Below is a small trained network, with its code and all its weights. Each question gives an input and a target symbol and asks what happens when units are switched off, that is, made to give their printed mean instead of their output.

import numpy as np


def w(rows, s, z=0):
    codes = np.array(rows[::2]) - 128.0
    scale = np.full(codes.shape[1], s)
    scale[-1] = z or s
    return codes * scale


def norm(h):
    return h / np.sqrt((h * h).mean(-1, keepdims=True) + 1e-5)


def f(y):
    return np.maximum(y, 0)


def softmax(a):
    e = np.exp(a - a.max(-1, keepdims=True))
    return e / e.sum(-1, keepdims=True)


def log_softmax(a):
    a = a - a.max(-1, keepdims=True)
    return a - np.log(np.exp(a).sum(-1, keepdims=True))


def net(x, mask):
    ids = ['ΔΘΠεζλμξψ'.index(c) for c in x.split()]
    T = len(ids)
    res = E[ids] + P[:T]
    u = 0
    for l in range(3):
        r = norm(res)
        for j in range(3):
            rows = slice(2 * j, 2 * j + 2)
            q, k, v = (r @ M[l][rows].T for M in (Q, K, V))
            z = softmax(np.where(np.tri(T) > 0, q @ k.T / 2**0.5, -1e9)) @ v
            o = O[l][rows]
            res = res + np.where(mask[u + j], z, o[:, -1]) @ o[:, :-1]
        u += 3
        y = f(norm(res) @ A[l][:, :-1].T + A[l][:, -1])
        res = res + np.where(mask[u : u + 4], y, B[l][:, -1]) @ B[l][:, :-1]
        u += 4
    return log_softmax(norm(res)[-1] @ U[:, :-1].T + U[:, -1])


Q, K, V, O, A, B = {}, {}, {}, {}, {}, {}
E = w([
[70,112,178,122,91,118,118],'Δ',
[92,141,136,152,150,120,144],'Θ',
[29,113,76,86,45,95,57],'Π',
[2,87,72,99,184,184,147],'ε',
[131,111,74,161,156,157,187],'ζ',
[47,110,172,93,139,110,149],'λ',
[200,183,134,58,105,47,188],'μ',
[155,98,152,132,98,119,160],'ξ',
[21,145,90,106,58,108,69],'ψ',
],0.015)
P = w([
[154,129,108,116,125,132,151],'0',
[178,86,5,152,133,9,53],'1',
[96,163,157,122,129,134,164],'2',
[127,82,142,112,127,64,122],'3',
[140,79,139,194,203,135,60],'4',
[56,134,180,163,97,131,183],'5',
[116,69,149,110,112,62,122],'6',
],0.014)
Q[0] = w([
[143,40,36,66,154,31,97],'0.h0',
[116,216,97,82,152,107,133],'0.h0',
[147,254,183,81,131,165,161],'0.h1',
[133,183,106,10,224,13,212],'0.h1',
[137,68,6,117,171,80,124],'0.h2',
[130,124,167,82,17,116,37],'0.h2',
],0.0066)
K[0] = w([
[157,156,36,2,164,106,167],'0.h0',
[116,163,134,71,239,121,81],'0.h0',
[70,217,114,63,148,180,75],'0.h1',
[191,183,128,10,185,104,139],'0.h1',
[122,178,138,194,57,43,155],'0.h2',
[77,82,125,201,156,101,210],'0.h2',
],0.0091)
V[0] = w([
[253,55,168,70,87,138,152],'0.h0',
[114,137,10,37,178,80,179],'0.h0',
[119,142,112,12,203,76,145],'0.h1',
[53,93,112,75,140,143,172],'0.h1',
[157,40,105,181,68,143,147],'0.h2',
[94,102,133,148,183,168,136],'0.h2',
],0.006)
O[0] = w([
[110,112,104,70,102,167,88,215],'0.h0',
[65,49,146,144,109,63,164,253],'0.h0',
[104,115,138,198,117,254,56,222],'0.h1',
[194,157,119,37,85,214,97,119],'0.h1',
[73,142,65,150,176,181,131,148],'0.h2',
[197,234,61,121,191,45,150,64],'0.h2',
],0.0073,0.0058)
A[0] = w([
[104,185,135,237,243,167,89,111],'0.n0',
[155,168,167,128,142,92,139,26],'0.n1',
[162,107,67,151,118,76,2,166],'0.n2',
[98,232,132,227,114,123,104,6],'0.n3',
],0.0096,0.0017)
B[0] = w([
[96,6,157,164,192,104,152,177],'0.n0',
[55,151,141,121,142,120,152,147],'0.n1',
[133,110,147,155,221,184,172,254],'0.n2',
[163,81,149,53,125,196,165,162],'0.n3',
],0.014,0.0045)
Q[1] = w([
[76,152,87,112,144,202,179],'1.h0',
[124,197,186,197,88,147,193],'1.h0',
[75,97,62,87,89,89,9],'1.h1',
[68,123,90,118,147,48,81],'1.h1',
[78,83,138,79,117,103,101],'1.h2',
[31,169,107,102,96,90,106],'1.h2',
],0.011)
K[1] = w([
[127,131,137,147,173,143,154],'1.h0',
[105,102,186,116,149,145,78],'1.h0',
[77,140,44,81,96,138,158],'1.h1',
[116,106,10,41,68,157,125],'1.h1',
[105,93,116,99,140,138,115],'1.h2',
[123,152,62,130,137,223,80],'1.h2',
],0.013)
V[1] = w([
[105,122,133,235,215,218,87],'1.h0',
[175,120,142,98,97,157,221],'1.h0',
[204,48,38,110,1,169,70],'1.h1',
[118,191,45,162,231,245,62],'1.h1',
[116,144,135,125,228,151,71],'1.h2',
[94,117,183,166,135,120,176],'1.h2',
],0.0062)
O[1] = w([
[180,160,164,31,59,39,110,122],'1.h0',
[222,179,191,208,100,68,153,237],'1.h0',
[174,22,23,70,155,159,106,177],'1.h1',
[128,125,137,114,101,202,226,3],'1.h1',
[108,6,92,127,180,104,126,42],'1.h2',
[154,97,134,11,161,2,78,219],'1.h2',
],0.0065,0.0034)
A[1] = w([
[117,211,174,236,2,135,108,19],'1.n0',
[43,200,131,82,187,221,154,51],'1.n1',
[182,231,162,162,107,88,62,4],'1.n2',
[188,232,164,117,86,117,121,146],'1.n3',
],0.0075,0.0035)
B[1] = w([
[111,74,101,70,77,76,140,218],'1.n0',
[88,138,161,190,252,36,106,181],'1.n1',
[129,97,135,72,141,192,154,141],'1.n2',
[119,63,76,64,188,113,178,250],'1.n3',
],0.012,0.002)
Q[2] = w([
[71,187,164,100,162,162,194],'2.h0',
[179,149,108,164,250,189,142],'2.h0',
[173,59,68,125,166,82,215],'2.h1',
[148,178,208,109,158,168,176],'2.h1',
[163,110,149,129,170,172,229],'2.h2',
[99,125,107,201,147,117,137],'2.h2',
],0.013)
K[2] = w([
[161,165,159,53,122,11,159],'2.h0',
[130,39,165,142,190,77,142],'2.h0',
[209,82,131,165,179,129,134],'2.h1',
[62,89,176,124,140,103,184],'2.h1',
[166,86,228,195,104,155,206],'2.h2',
[157,149,121,185,80,179,117],'2.h2',
],0.011)
V[2] = w([
[152,178,51,179,81,90,178],'2.h0',
[73,80,23,143,151,1,55],'2.h0',
[142,24,141,90,78,65,156],'2.h1',
[165,123,112,198,118,101,30],'2.h1',
[181,139,101,187,120,195,115],'2.h2',
[2,177,131,206,138,168,156],'2.h2',
],0.009)
O[2] = w([
[179,29,93,133,61,26,156,80],'2.h0',
[114,90,39,176,112,104,29,223],'2.h0',
[82,163,2,117,132,171,135,255],'2.h1',
[129,97,82,174,230,176,170,163],'2.h1',
[162,143,69,95,188,49,175,84],'2.h2',
[206,67,30,187,76,181,151,76],'2.h2',
],0.0082,0.0076)
A[2] = w([
[61,81,154,118,98,157,205,34],'2.n0',
[102,64,76,159,16,253,125,218],'2.n1',
[91,41,115,39,103,245,147,125],'2.n2',
[196,70,225,165,231,223,111,2],'2.n3',
],0.0066,0.0023)
B[2] = w([
[140,128,78,249,130,141,183,199],'2.n0',
[161,223,160,97,124,99,187,229],'2.n1',
[230,131,145,96,152,106,98,254],'2.n2',
[140,35,75,136,25,176,61,188],'2.n3',
],0.014,0.0058)
U = w([
[166,44,151,163,111,186,133,233],'Δ',
[66,181,218,198,152,43,94,142],'Θ',
[107,208,105,95,97,133,84,72],'Π',
[160,211,115,237,163,159,183,93],'ε',
[76,92,99,136,40,38,186,120],'ζ',
[129,174,227,144,188,190,107,133],'λ',
[84,83,112,180,246,85,115,224],'μ',
[229,119,153,68,196,95,122,8],'ξ',
[102,161,44,171,14,170,96,158],'ψ',
],0.011,0.0015)

Each question gives the input, a string of symbols that net reads in full, and the target symbol t.
The units are the heads (2 rows each of Q, K, V and O) and the neurons (one row each of A and B). Each row of codes is followed by its name. A weight is (code - 128) times the scale printed after its matrix; where a second scale follows, it is the last column's (O, A, B and U).
mask holds one flag per unit, layer by layer, with each layer's heads first. A switched-off unit (its flag False) gives its mean, the last column of its rows in O or B, instead of its output. The means were averaged over made-up inputs and are rounded, as every weight is.
A unit's drop is (log p(t) with every unit on - log p(t) with that unit switched off) / (log p(t) with every unit on - log p(t) with every unit switched off).
The circuit of an input: a set's keep is (log p(t) with only the set's units on - log p(t) with every unit switched off) / (log p(t) with every unit on - log p(t) with every unit switched off). Starting from the 12 units with the biggest drops (on a tie, the unit counted first), units are removed one at a time, each time the one whose removal leaves the highest keep (on an exact tie, the one counted first), for as long as the keep stays at least 0.8.
units of the circuit, in order: the units of the circuit, biggest drop first
top k neurons: the k neurons with the biggest drops, biggest first
top k neurons in layer l: the k neurons of layer l with the biggest drops, biggest first
which heads matter: for each layer, one digit per head in row order, 1 if its drop is at least 0.15 and else 0, layers parted by /
input μ Θ μ ξ μ ξ, target ζ: units of the circuit, in order	[0.n2]
input λ λ ξ μ, target λ: units of the circuit, in order	[2.h0 0.h1]
input ξ ζ ξ, target ε: which heads matter	011 / 011 / 001
input λ ξ μ ζ, target λ: which heads matter	010 / 010 / 100
input Δ ξ λ, target Θ: units of the circuit, in order	[2.h1 0.h0]
input Π ξ Δ ξ Δ μ ξ, target Π: top 2 neurons	[2.n1 0.n2]
input ψ ζ ψ λ μ Δ ξ, target ψ: units of the circuit, in order	[2.h0 2.h2 0.n2]
input ψ μ Δ λ, target ψ: top 2 neurons	[0.n2 0.n0]
input μ Θ μ μ ξ ζ, target ε: top 2 neurons	[2.n0 0.n0]
input ψ μ ζ μ ξ ξ ε, target ψ: units of the circuit, in order	[0.n2 1.n3 2.h2 0.n0]
input ξ Δ μ μ ξ μ, target ξ: units of the circuit, in order	[1.n3 0.h0]
input μ λ μ, target Θ: top 3 neurons	[0.n1 0.n3 2.n3]
input ζ ε μ, target ζ: units of the circuit, in order	[0.n2 0.h0]
input μ ζ ψ, target Π: which heads matter	001 / 100 / 000
input Δ ξ Π Π, target Δ: top 3 neurons	[0.n2 2.n3 1.n3]
input ζ ζ ξ μ ξ Δ, target λ: top neuron in layer 2	[2.n1]
input μ μ μ μ, target μ: units of the circuit, in order	[0.h0 1.h0]
input μ μ μ, target ζ: top 3 neurons	[0.n2 1.n0 0.n0]
input ψ Δ ζ Π ψ, target Δ: top 4 neurons	[0.n2 2.n3 0.n0 0.n3]
input ζ μ ψ Θ, target ζ: top neuron in layer 1	[1.n1]
input Θ μ ζ μ μ μ ξ, target Θ: which heads matter	100 / 000 / 000
input μ ζ μ, target ε: top 2 neurons	[0.n2 2.n0]
input ζ μ μ ψ ξ ε ζ, target ζ: which heads matter	010 / 000 / 100
input Δ ξ μ ζ ζ μ ζ, target Δ: which heads matter	110 / 110 / 110
input μ Δ μ μ ζ ξ ψ, target μ: which heads matter	100 / 111 / 010
input ξ μ μ Δ, target ξ: top 2 neurons	[2.n2 0.n2]
